Look-ups in named tables: a row name and a column name give one cell, copied from the table.

kan:
	paribe	solezor	nonelo	fuzubod	bur	govoza
dibafa	-35356	-49171	-22806	13404	3843	46519
sizem	-329	-41974	-329	11518	-504	38152
togadi	-329	-3574	12097	8479	-329	-329
zolo	-329	19450	30675	-5604	-329	-329
ziz	2693	7015	14479	1340	-21390	-14005
kes	-9857	-11051	-9812	2297	-329	10229
mogip	5897	-329	30634	2720	-41894	-28371
sefizim	25047	14954	17719	-7653	12121	-11041
seri	-17012	-13200	-1740	7177	-329	6412
kugo	-329	12654	31044	-329	-59876	-29403
mivif	-329	-329	17088	-329	49855	-1594
nugadi	35104	28777	54382	-3197	-29284	-36562

kes, bur => -329
zolo, paribe => -329
togadi, bur => -329
togadi, solezor => -3574
seri, bur => -329
mogip, fuzubod => 2720

pesuri
cols = ren, saponek, safavon, tegezi, tam, metid, zesufim
zit: [160, 92, 173, 164, 116, 120, 209]
zenupi: [155, 79, 134, 176, 127, 164, 109]
vopugot: [116, 192, 170, 167, 178, 163, 216]
nava: [137, 6, 173, 142, 138, 145, 193]
rolor: [149, 122, 110, 136, 123, 135, 98]
kobigef: [129, 66, 149, 136, 169, 150, 197]
kevoval: [175, 90, 138, 120, 154, 137, 228]
lukope: [160, 161, 102, 178, 159, 118, 62]
vimavir: [122, 56, 75, 150, 124, 140, 103]

zit, safavon => 173
zenupi, safavon => 134
nava, tegezi => 142
lukope, safavon => 102
rolor, ren => 149
zenupi, ren => 155
lukope, tam => 159
kobigef, tam => 169
vopugot, ren => 116
vopugot, tam => 178
nava, metid => 145
vopugot, metid => 163
kobigef, saponek => 66
vimavir, tegezi => 150
lukope, saponek => 161
Row with the largest tegezi: lukope

Table tufezo
cols = nik, gofaf, lun, kib, fumamo, sifa
tam: [211, 52, 84, 136, 180, 34]
tis: [34, 86, 85, 34, 45, 96]
sove: [83, 76, 100, 43, 98, 89]
zar: [36, 75, 41, 83, 16, 72]
kif: [208, 42, 40, 114, 158, 36]
roru: [42, 94, 78, 54, 66, 90]

zar, nik -> 36
tis, sifa -> 96
sove, fumamo -> 98
zar, kib -> 83
kif, fumamo -> 158
zar, sifa -> 72
roru, fumamo -> 66
roru, gofaf -> 94
zar, gofaf -> 75
Row with the largest fumamo: tam

zur:
|  | peped | volatun | ven | maban | debed |
|---|---|---|---|---|---|
| misa | 0.474 | 0.480 | 0.479 | 0.511 | 0.397 |
| zukul | 0.725 | 0.334 | 0.685 | 0.243 | 0.772 |
| kep | 0.723 | 0.664 | 0.696 | 0.703 | 0.749 |

What is the debed of zukul in zur? 0.772
What is the peped of zukul in zur? 0.725
What is the peped of kep in zur? 0.723
What is the ven of kep in zur? 0.696
What is the debed of kep in zur? 0.749
What is the volatun of zukul in zur? 0.334
What is the ven of misa in zur? 0.479
What is the maban of misa in zur? 0.511
What is the ven of zukul in zur? 0.685
What is the maban of kep in zur? 0.703
What is the maban of zukul in zur? 0.243
What is the peped of misa in zur? 0.474
What is the volatun of kep in zur? 0.664
What is the volatun of misa in zur? 0.480
What is the debed of misa in zur? 0.397
Which row has the largest volatun? kep

repe =
columns: lizabe, des, sen, zoz, lobos, maranif
gode: [69470, 37606, 48117, 71995, 63353, 42181]
zaz: [57320, 77802, 65170, 54329, 15163, 73930]
pigeti: [52205, 35304, 38164, 53444, 75549, 34732]
keta: [82806, 69420, 61067, 78192, 37608, 64971]
rovotud: [51367, 30434, 39374, 57079, 75742, 34634]
zim: [47541, 62091, 51967, 47116, 73784, 55723]
dun: [63528, 46663, 54040, 68387, 82696, 50163]
sinasug: [72761, 56732, 51030, 68816, 53965, 52541]
lakov: [40067, 39647, 48365, 39470, 69404, 41374]

What is the sen of rovotud in repe?
39374
What is the lizabe of pigeti in repe?
52205
What is the lobos of gode in repe?
63353
What is the zoz of pigeti in repe?
53444
What is the zoz of keta in repe?
78192
What is the sen of zim in repe?
51967
What is the des of pigeti in repe?
35304

Table gos
,tuzem,rezuso,kofaba
gulel,-81,-17,39
fupep,28,13,32
kemagal,-21,23,43
kuf,-10,19,15
gakegig,76,-7,1
pibu,62,15,-13
sim,47,12,37
rin,0,-16,24
vovoz,19,11,-8
tabifad,-2,25,24
setunus,-11,23,-20

What is the tuzem of gulel in gos?
-81
What is the kofaba of gakegig in gos?
1
What is the rezuso of rin in gos?
-16
What is the tuzem of kuf in gos?
-10
What is the kofaba of kuf in gos?
15
What is the rezuso of kuf in gos?
19
What is the rezuso of fupep in gos?
13
What is the tuzem of gakegig in gos?
76
What is the tuzem of sim in gos?
47
What is the tuzem of vovoz in gos?
19
What is the kofaba of gulel in gos?
39

sigilo:
cols = mebu, nupi, mepaf, gamob, miz, teki, saloge, tevo, bopu
padodi: [-42806, -24243, -44406, -44111, -43947, -25216, -43707, -55192, -10251]
lobemo: [-94586, 39487, -48891, -54002, 786, 21082, -38997, -89323, 52379]
kog: [-77591, 23030, -50613, -40646, -9174, 7092, -52236, -80399, -3870]
penun: [-39185, -31526, -48179, -45140, -55513, -35194, -38446, -52418, 3396]

What is the gamob of penun in sigilo? -45140
What is the mebu of kog in sigilo? -77591
What is the gamob of kog in sigilo? -40646
What is the teki of kog in sigilo? 7092
What is the miz of lobemo in sigilo? 786
What is the teki of padodi in sigilo? -25216
What is the saloge of penun in sigilo? -38446
What is the bopu of padodi in sigilo? -10251
What is the nupi of padodi in sigilo? -24243
What is the gamob of lobemo in sigilo? -54002
What is the mepaf of padodi in sigilo? -44406
What is the bopu of kog in sigilo? -3870
What is the mepaf of kog in sigilo? -50613

lifig
         sifegot   des
lud         4220  3695
vilitis     3528  8298
togol       3370   401

des of lud is 3695
sifegot of vilitis is 3528
sifegot of lud is 4220
sifegot of togol is 3370
des of vilitis is 8298
des of togol is 401

Table fik
        dufotem  pamu  gev  rep
vev         182   123  188  121
ruki        181   129  185  108
tumud       167   126  173  104
ver         170   122  177  130
dige        201   123  211  117
sofil        44   127   37  142
zomet        42   129   34  141
seroko      143   124  146  108
tig         152   120  156  121

dige, rep: 117
ruki, pamu: 129
tig, gev: 156
tumud, dufotem: 167
zomet, rep: 141
seroko, dufotem: 143
tig, pamu: 120
seroko, rep: 108
sofil, dufotem: 44
vev, dufotem: 182
tumud, gev: 173
ruki, rep: 108
dige, pamu: 123
tig, rep: 121
sofil, gev: 37
zomet, gev: 34
ruki, dufotem: 181
ruki, gev: 185

Table nogog
,satoki,fonakop,tav,nududad,vabab,mape,nideza,fot,nasenu,vud
diget,75697,71630,75004,55665,73990,88802,68046,62177,45852,26985
vefemo,78496,66436,66939,54002,95851,81075,68005,55258,32113,51419
pizoniz,73990,62567,56749,66111,83107,75504,61969,54562,20677,57766
tono,63264,46237,90144,83125,62702,53886,27197,46909,70535,71484
fiva,67757,42307,23480,67549,68152,76222,54170,72928,90173,62073
loku,73085,70148,61968,61783,94901,73877,61820,50280,25319,62399
sesek,69132,73704,72530,54217,74184,85411,68926,63363,44618,27026
mib,39549,12030,65852,70770,65573,51312,61340,94348,68473,67275
lan,76007,62786,71733,88725,68152,60068,43929,26008,68061,70024
vubese,67950,77659,75654,55428,72284,89616,71331,63636,47514,18037
lof,43769,33036,62870,71756,70400,50297,76921,80485,69260,55514
nosoto,66544,61595,48485,91447,59936,58642,46499,23887,36720,77912

vabab of pizoniz is 83107
nasenu of tono is 70535
satoki of lof is 43769
fot of sesek is 63363
nududad of diget is 55665
fot of fiva is 72928
fot of diget is 62177
Row with the largest nideza: lof

lufivon =
|  | dofu | sal | vod | sumel | lesiz | tuv | nibero | tola | zusifu |
|---|---|---|---|---|---|---|---|---|---|
| kas | -289 | -70 | -244 | -319 | -161 | -248 | -281 | 18 | -37 |
| gaz | -418 | 61 | -525 | -569 | -167 | 159 | -747 | -471 | 447 |
| lepo | -282 | -338 | 92 | -225 | -261 | -187 | -327 | 107 | 78 |
| pimus | 170 | -454 | -658 | -75 | -596 | -417 | 67 | -417 | -97 |
| riko | -297 | 290 | -683 | 349 | -634 | -82 | -597 | -120 | -452 |
| pevebim | 114 | -585 | 72 | -244 | 233 | -246 | -262 | -272 | 197 |
| kazam | -371 | 190 | -766 | 493 | -532 | 170 | -602 | 31 | -542 |
| lutot | -568 | -392 | -809 | -341 | -625 | -787 | -102 | -667 | 619 |

sal of gaz is 61
sal of kazam is 190
vod of gaz is -525
zusifu of lepo is 78
nibero of gaz is -747
lesiz of kazam is -532
lesiz of lutot is -625
nibero of kas is -281
dofu of lutot is -568
sal of pimus is -454
dofu of kas is -289
nibero of kazam is -602
sumel of kas is -319
Which row has the largest dofu? pimus

